Each row was made from one walk, in order. Every step used is in the known rows, and no mark comes twice. Write each row's walk.
In the rows, zero is written as 128.
Known rows
bevatu > lenad: [127 152 125 145 109 124 135 135  52 119 132 117 138 143 137 133 119 100
  82  66]
lenad > bugipa > guneb > tota > goka > bevatu: [160  98 161 134 153 146 118 120 189 163 152 142 129 150 167  89 152 206
 124  89]
bevatu > lenad > bugipa > tapor > goka: [106 137 186 122 103  74 170 145 107 120 150 129 150 116 120 133 164 136
 160 126]
bevatu > tota > lenad > bugipa > guneb: [146 115 126 139 135  96 160 130  94 133 128 138 112  67 134 143 186 146
 167  70]
bevatu > tota: [119 170 100 120 108 162 117 117  31 125  82 145  90 132 116 175 138 126
 137 108]
goka > bevatu > lenad: [113 162 139 137 114 146 110 134  89 126 132  93 134 156 171 121 111  96
  61 100]
guneb > bugipa > tapor > goka: [102  96 155 183 110  97 147 134 172 153 141 130 105 144 101 136 130 100
 182 152]
tota > lenad > tapor > guneb > bugipa: [122  65 113 159 144  65 160 124 252 140 162 122 153  95  90 126 117  73
 120 126]
bugipa > tapor > guneb > tota: [109 179 160 144 115 129 142 111 142 119 106 210 120 156 107 101 123 116
 136 147]
tapor > goka > bevatu > tota > lenad: [103 132 124 141 148 138  75 135 128 127 105  90  85 110 140 161  90  91
 156 171]
goka > bevatu: [119 144  84 132 116 165 101 130 123 128 124 110 107 152 170 109 117 110
 105 128]
goka > bevatu > lenad > tota: [114 169 156 112 114 201 142 133  69 108  92 104 143 155 150 140 107 103
  70 136]
bugipa > tapor > goka > bevatu: [103 149 133 134 107 122 120 132 142 126 132 117 112 141 138 114 112 115
 164 195]
tapor > goka > bevatu: [ 99 126  98 122 123 139  97 140 158 125 134  96 107 152 158 114  88 109
 147 168]
lenad > tapor: [140 113  69 109 114 108 148 124 112 129 139 127 141 110 108 119 153 142
 120 129]
tota > lenad > tapor: [159  87  60 141 143  82 135 132 121 126 149 110 145  75 107 115 146 111
 118 118]
tota > goka > bevatu: [161 113  90 130 131 157  91 122 120 145 137 103 124 156 144 132  92 140
 109 106]
goka > bevatu > tota > lenad: [122 153 109 148 138 162  86 126  84 128  93  99  90 111 155 151 118  90
 116 132]
bugipa > tapor > goka > bevatu > lenad > tota: [ 99 171 209 112 104 160 162 135  86 112 106 117 145 147 123 146 100 105
 125 203]
lenad > tota > goka: [177 109  95 110 124 186 142 119  58 119 102 144 142 144  87 169 101 154
 134 111]
tota > goka: [173 102  71 138 127 132 112 121  84 135 141 129 129 143 106 144 102 143
 128  71]
guneb > tota: [125 140 109 156 134 167 101 126 102 131 100 160  98 163 138 106 132 129
 114 104]
guneb > tota > lenad > tapor > goka: [135  83 113 148 172  87 106 139 195 129 138 122 126 102 100 105 119 124
 148 164]
lenad > tapor > goka > bevatu: [107 107 102  92 127 111 120 130 200 135 150  93 131 123 134 109 113 134
 141 203]
bugipa > guneb: [144 122  79 150 109 106 161 129  74 133 148 141 120 125 139 106 133 131
 136  72]
bevatu > lenad > bugipa: [121 134 137 120 112 116 149 141  94 116 141 120 147 125 148 127 170 134
 105  62]

Write each row's walk
[126 102 110 111 148  82 122 129 122 127 121 112 118  73  83 173 124 117
 173 169] : bevatu > tota > lenad > tapor > goka
[ 92 139 137  71 123 137 114 118 143 140 109 107 109 116 122 161 123 141
 151 218] : lenad > tapor > goka > bevatu > tota
[164 120 110 107 129 212 119 119 100 127 105 118 136 155 123 157  90 148
 115 145] : lenad > tota > goka > bevatu
[ 99 184 232 126 115 109 173 121 156 115 123 197 159 143 122 108 167 134
 114 114] : bevatu > lenad > bugipa > tapor > guneb > tota
[ 91 183 204  98  96 107 171 123 161 116 145 149 165 132 158 109 151 114
 102 137] : goka > bevatu > lenad > bugipa > tapor > guneb
[144  90  75 149 139 102 133 146 132 118 143 117 125  88 140 112 170 124
 143  77] : tota > lenad > bugipa
[123  96  84  98 122  87 143 132 149 125 149 115 136 112  97 131 126 140
 160 165] : lenad > tapor > goka
[121 120  90  81 111  92 167 112 170 115 145 156 160 113  93 121 122 123
 125 143] : lenad > tapor > guneb
[140  99  80 116 138  64 156 122 182 107 156 137 160  76  94 115 110  93
 124 133] : tota > lenad > tapor > guneb
[133 117 136 142 133 123 152 131 145 142 135 169 118 133 156  81 189 181
 143  78] : lenad > bugipa > guneb > tota
[ 98 126 146 110 108 117 138 138 173 129 141 122 122 126 154 105 163 147
 184 190] : lenad > bugipa > tapor > goka > bevatu
[149 107 108 160 123  86 154 139 110 120 142 138 133  79 125 109 194 127
 162 102] : tota > lenad > bugipa > tapor
[165 117 114 154 150 161  88 118 114 142 120 151 118 170 114 129 108 160
 118  83] : guneb > tota > goka
[152 130 136 147 153 185  66 119 154 151 120 131 112 181 148 114  94 154
  98 116] : guneb > tota > goka > bevatu
[144 123 100 191 161 137  89 135 123 124 110 136 101 128 135 101 124 104
 112  91] : guneb > tota > lenad
[ 86 164 186  92 105 138 130 125 130 134 102 136  97 120 143 156 173 154
 195 204] : lenad > bugipa > tapor > goka > bevatu > tota
[171 131 154 117 125 175 148 125  32 117 111 127 165 145  91 184  90 138
  93  82] : bevatu > lenad > tota > goka
[116 119 142 103 122  72 148 136 124 125 156 103 161 112 101 140 118 120
 115 142] : bevatu > lenad > tapor > goka
[143 122 147  89 153 138 108 101 236 145 142 157 157 154 114 109  89 156
  96 169] : lenad > tapor > guneb > tota > goka > bevatu
[155 130 187 119 156 144 100 114 150 158 142 111 162 159 128 121 112 159
  46 125] : guneb > tota > goka > bevatu > lenad > tapor
[ 95 153 176 103 121 179 132 142  99 105 107  92 137 156 140 148  81 102
 110 179] : tapor > goka > bevatu > lenad > tota
[162 138 106 116 123 156 104 109  35 139 101 142 109 134  93 199 112 153
 139  87] : bevatu > tota > goka
[117 106 133 144 134  91 125 147 192 125 153 103 123  92 151 101 155 121
 182 174] : tota > lenad > bugipa > tapor > goka > bevatu
[120 116 131 141 157 109 127 134 225 109 126 170 130 114 133  94 143 123
 138 102] : tapor > guneb > tota > lenad > bugipa
[136 144  96 155 135 134 107 126  42 121  94 129  94  98 117 168 128  97
 137  97] : bevatu > tota > lenad
[111 154 212 139 137 137 140 134 160 146 141 130 138 150 195  79 168 160
  79  84] : goka > bevatu > lenad > bugipa > guneb > tota
